Small tables with named rows and columns. After each table, cells are looked up by row and column.

Ger:
      Bagizuf  Ruz  Ladebiv  Pur  Mopit
Tig        18  -57       16   38     40
Dapa       18   -3       -3   38     45
Von        18   38       28   38     40
Nise       18   -3       52   38     40

Bagizuf of Nise: 18
Ruz of Dapa: -3
Ruz of Von: 38
Ladebiv of Von: 28
Bagizuf of Von: 18
Mopit of Dapa: 45
Ruz of Nise: -3
Ladebiv of Tig: 16
Pur of Von: 38

Siros:
,Dit,Kapesi,Tufavad,Nitivus,Tomemi,Paz,Pusoka,Meti,Kidu,Ketosod
Fubi,32.610,27.074,-75.370,-43.292,-68.339,16.603,12.698,-34.000,33.214,68.404
Sete,31.710,26.120,-77.415,-45.021,-70.238,15.596,11.533,-35.529,32.380,67.877
Fadel,31.897,26.393,-77.619,-45.162,-70.431,15.683,11.690,-35.661,32.592,68.261
Sotime,70.204,66.905,21.406,36.762,25.354,62.504,61.526,39.506,71.932,86.715
Mopepot,64.639,61.702,23.293,36.579,26.818,57.792,57.525,38.187,66.762,78.988
Dizazag,71.247,68.034,20.855,36.481,24.749,63.313,62.243,39.556,72.733,88.236
Pudak,65.830,62.627,21.461,35.635,25.267,58.683,58.025,37.728,67.846,80.964
Vazoto,64.390,61.239,22.007,35.651,25.687,57.722,56.864,37.784,66.311,78.812
Sus,32.403,27.065,-75.463,-43.572,-68.394,16.469,12.482,-34.107,33.022,68.204
Mus,32.571,27.195,-76.114,-43.972,-69.025,16.489,12.520,-34.475,33.165,68.646
Nimapuz,63.433,60.344,21.457,34.899,24.940,56.821,55.970,37.086,65.084,77.634

Tomemi of Fadel: -70.431
Kidu of Nimapuz: 65.084
Tomemi of Pudak: 25.267
Paz of Vazoto: 57.722
Meti of Pudak: 37.728
Meti of Fadel: -35.661
Dit of Vazoto: 64.390
Ketosod of Vazoto: 78.812
Dit of Fadel: 31.897
Paz of Dizazag: 63.313
Paz of Mus: 16.489
Nitivus of Fadel: -45.162
Dit of Fubi: 32.610

Kadule =
             Bok   Turepi      Sim
Gegefil  -80.729   53.328  -75.109
Gev        6.999   83.561  -73.630
Zigota   -44.308   83.126  -80.242
Kudilol  -41.128   19.540  -40.854
Semuto    11.810   10.847  -10.883
Fub       -7.441    5.006  -21.396
Dugib    -30.715  -44.834   -9.774
Kuf       10.196   33.942  -34.244

Turepi of Gegefil: 53.328
Bok of Gegefil: -80.729
Sim of Kuf: -34.244
Bok of Zigota: -44.308
Sim of Dugib: -9.774
Sim of Gev: -73.630
Turepi of Fub: 5.006
Sim of Fub: -21.396
Turepi of Semuto: 10.847
Turepi of Zigota: 83.126
Turepi of Gev: 83.561
Sim of Zigota: -80.242
Bok of Kuf: 10.196
Row with the largest Turepi: Gev

Zepebu:
,Nasike,Puzaraf,Rakori,Neguvi,Siv,Sak,Zegasa,Dibe,Doka
Vinurag,0.07,-0.34,0.68,0.77,0.36,-0.08,0.41,-0.32,-0.32
Dadipe,-0.42,-0.15,0.32,0.40,0.47,0.01,0.32,-0.46,0.82
Somegi,-0.18,0.00,0.21,0.65,-0.24,-0.16,0.06,-0.14,0.04
Pil,0.65,0.06,-0.22,-0.61,0.29,-0.24,-0.25,-0.32,0.09
Ligu,0.83,-0.06,-0.70,0.22,-0.72,-0.71,0.40,0.07,0.10
Peb,0.12,0.02,-0.24,0.48,-0.01,-0.13,0.21,0.07,-0.20

Somegi, Doka => 0.04
Peb, Nasike => 0.12
Pil, Nasike => 0.65
Vinurag, Neguvi => 0.77
Vinurag, Siv => 0.36
Vinurag, Sak => -0.08
Somegi, Puzaraf => 0.00
Pil, Dibe => -0.32

Gub =
cols = Pobitu, Kerog, Tuz, Vel
Vizovid: [227, 123, 157, 209]
Vinisu: [173, 31, 254, 157]
Demu: [229, 126, 154, 223]
Pim: [232, 125, 154, 228]
Falik: [109, 218, 92, 119]
Giku: [229, 128, 153, 218]

Kerog of Vinisu: 31
Tuz of Falik: 92
Kerog of Pim: 125
Vel of Falik: 119
Pobitu of Vinisu: 173
Kerog of Giku: 128
Pobitu of Vizovid: 227
Tuz of Pim: 154
Vel of Vizovid: 209
Vel of Demu: 223
Tuz of Giku: 153
Kerog of Demu: 126
Pobitu of Pim: 232
Vel of Pim: 228
Pobitu of Falik: 109
Vel of Vinisu: 157
Tuz of Vizovid: 157
Pobitu of Demu: 229
Kerog of Vizovid: 123

Table Nusa
cols = Fov, Rozevu, Papigus, Raz, Teratov
Didada: [59286, 33093, 48358, 45382, 31644]
Zav: [53381, 25659, 47165, 58371, 30767]
Paz: [38958, 66901, 65882, 42493, 61031]
Remu: [37520, 64396, 76917, 34834, 53592]
Dozoz: [35145, 51478, 74655, 45868, 47210]
Zum: [58679, 40135, 49895, 42118, 36358]
Zosonum: [56746, 27886, 58149, 42234, 24097]
Mibako: [52054, 44670, 58267, 40916, 39511]
Guvigok: [39064, 45660, 72409, 45573, 41262]
Ruk: [59971, 37908, 46862, 44436, 35702]
Perobas: [39672, 67451, 67122, 40801, 60141]
Ronari: [38246, 65689, 66443, 43554, 60091]

Fov of Didada = 59286
Rozevu of Dozoz = 51478
Rozevu of Remu = 64396
Rozevu of Perobas = 67451
Rozevu of Didada = 33093
Papigus of Paz = 65882
Papigus of Ronari = 66443
Teratov of Dozoz = 47210
Raz of Ruk = 44436
Raz of Remu = 34834
Teratov of Guvigok = 41262
Fov of Ronari = 38246
Teratov of Zosonum = 24097
Fov of Zav = 53381
Teratov of Ronari = 60091
Rozevu of Zum = 40135
Raz of Dozoz = 45868
Raz of Zav = 58371
Teratov of Perobas = 60141

Potak
cols = Mig, Basizi, Vogil, Mopemud, Zab, Pamoz, Movo, Maletu, Fuvurin
Mesof: [3, 31, 66, 73, 82, 74, 78, 89, 9]
Limebif: [48, 59, 47, 74, 76, 15, 29, 45, 82]
Nibopo: [64, 62, 46, 89, 84, 64, 69, 66, 29]
Napas: [85, 29, 83, 57, 73, 47, 67, 74, 37]
Gegime: [20, 62, 60, 7, 88, 86, 59, 56, 87]
Tava: [38, 31, 85, 21, 72, 8, 69, 41, 45]
Seva: [79, 32, 40, 56, 82, 23, 87, 15, 61]
Zofune: [80, 27, 72, 36, 56, 85, 72, 54, 81]

Mesof, Pamoz: 74
Zofune, Vogil: 72
Seva, Maletu: 15
Mesof, Basizi: 31
Napas, Vogil: 83
Zofune, Pamoz: 85
Seva, Mopemud: 56
Gegime, Pamoz: 86
Zofune, Zab: 56
Nibopo, Vogil: 46
Mesof, Mopemud: 73
Nibopo, Movo: 69
Seva, Fuvurin: 61
Row with the largest Vogil: Tava

Gurov
|  | Rul | Pafon | Tepup | Tefenan | Gonopi | Rof | Pegobu | Vufuz |
|---|---|---|---|---|---|---|---|---|
| Dos | -46085 | -46026 | -43791 | -43978 | -43908 | -43870 | -46081 | -43902 |
| Buvo | -46734 | -46077 | -48253 | -47864 | -47873 | -47826 | -46677 | -48171 |
| Gagud | -45850 | -45450 | -45033 | -44939 | -44904 | -44893 | -45855 | -45035 |
| Muvi | -51854 | -51159 | -59049 | -59078 | -59202 | -59239 | -52190 | -58978 |
| Dilot | 6725 | 4087 | 93552 | 91869 | 93661 | 94150 | 8767 | 92014 |

Pafon of Dos: -46026
Tepup of Dos: -43791
Tefenan of Gagud: -44939
Rof of Muvi: -59239
Tepup of Gagud: -45033
Pegobu of Dos: -46081
Pafon of Gagud: -45450
Gonopi of Muvi: -59202
Pafon of Dilot: 4087
Pafon of Muvi: -51159
Rul of Dos: -46085
Rul of Dilot: 6725
Tefenan of Dilot: 91869
Tefenan of Muvi: -59078
Row with the largest Rul: Dilot

Vali
|  | Tarap | Fur | Bugo |
|---|---|---|---|
| Virop | 0.2 | -0.5 | -0.2 |
| Sif | -0.6 | 0.0 | 0.3 |
| Fisin | 0.2 | 0.0 | -0.1 |
| Sufabez | -0.1 | -0.8 | 0.0 |
| Kofovik | -0.5 | -0.9 | -0.3 |
| Pes | -0.3 | -0.4 | -0.5 |
| Nuf | -0.6 | -0.3 | 0.8 |
| Dedumi | -0.4 | -0.5 | -0.5 |
| Sopu | 0.0 | 0.2 | 0.1 |

What is the Tarap of Nuf in Vali? -0.6
What is the Fur of Sopu in Vali? 0.2
What is the Fur of Dedumi in Vali? -0.5
What is the Bugo of Nuf in Vali? 0.8
What is the Tarap of Sufabez in Vali? -0.1
What is the Tarap of Sopu in Vali? 0.0
What is the Tarap of Kofovik in Vali? -0.5
What is the Bugo of Fisin in Vali? -0.1
What is the Bugo of Kofovik in Vali? -0.3
What is the Bugo of Virop in Vali? -0.2
What is the Fur of Pes in Vali? -0.4
What is the Tarap of Pes in Vali? -0.3
What is the Bugo of Pes in Vali? -0.5
What is the Tarap of Dedumi in Vali? -0.4
What is the Bugo of Sopu in Vali? 0.1
What is the Bugo of Sufabez in Vali? 0.0
What is the Fur of Virop in Vali? -0.5

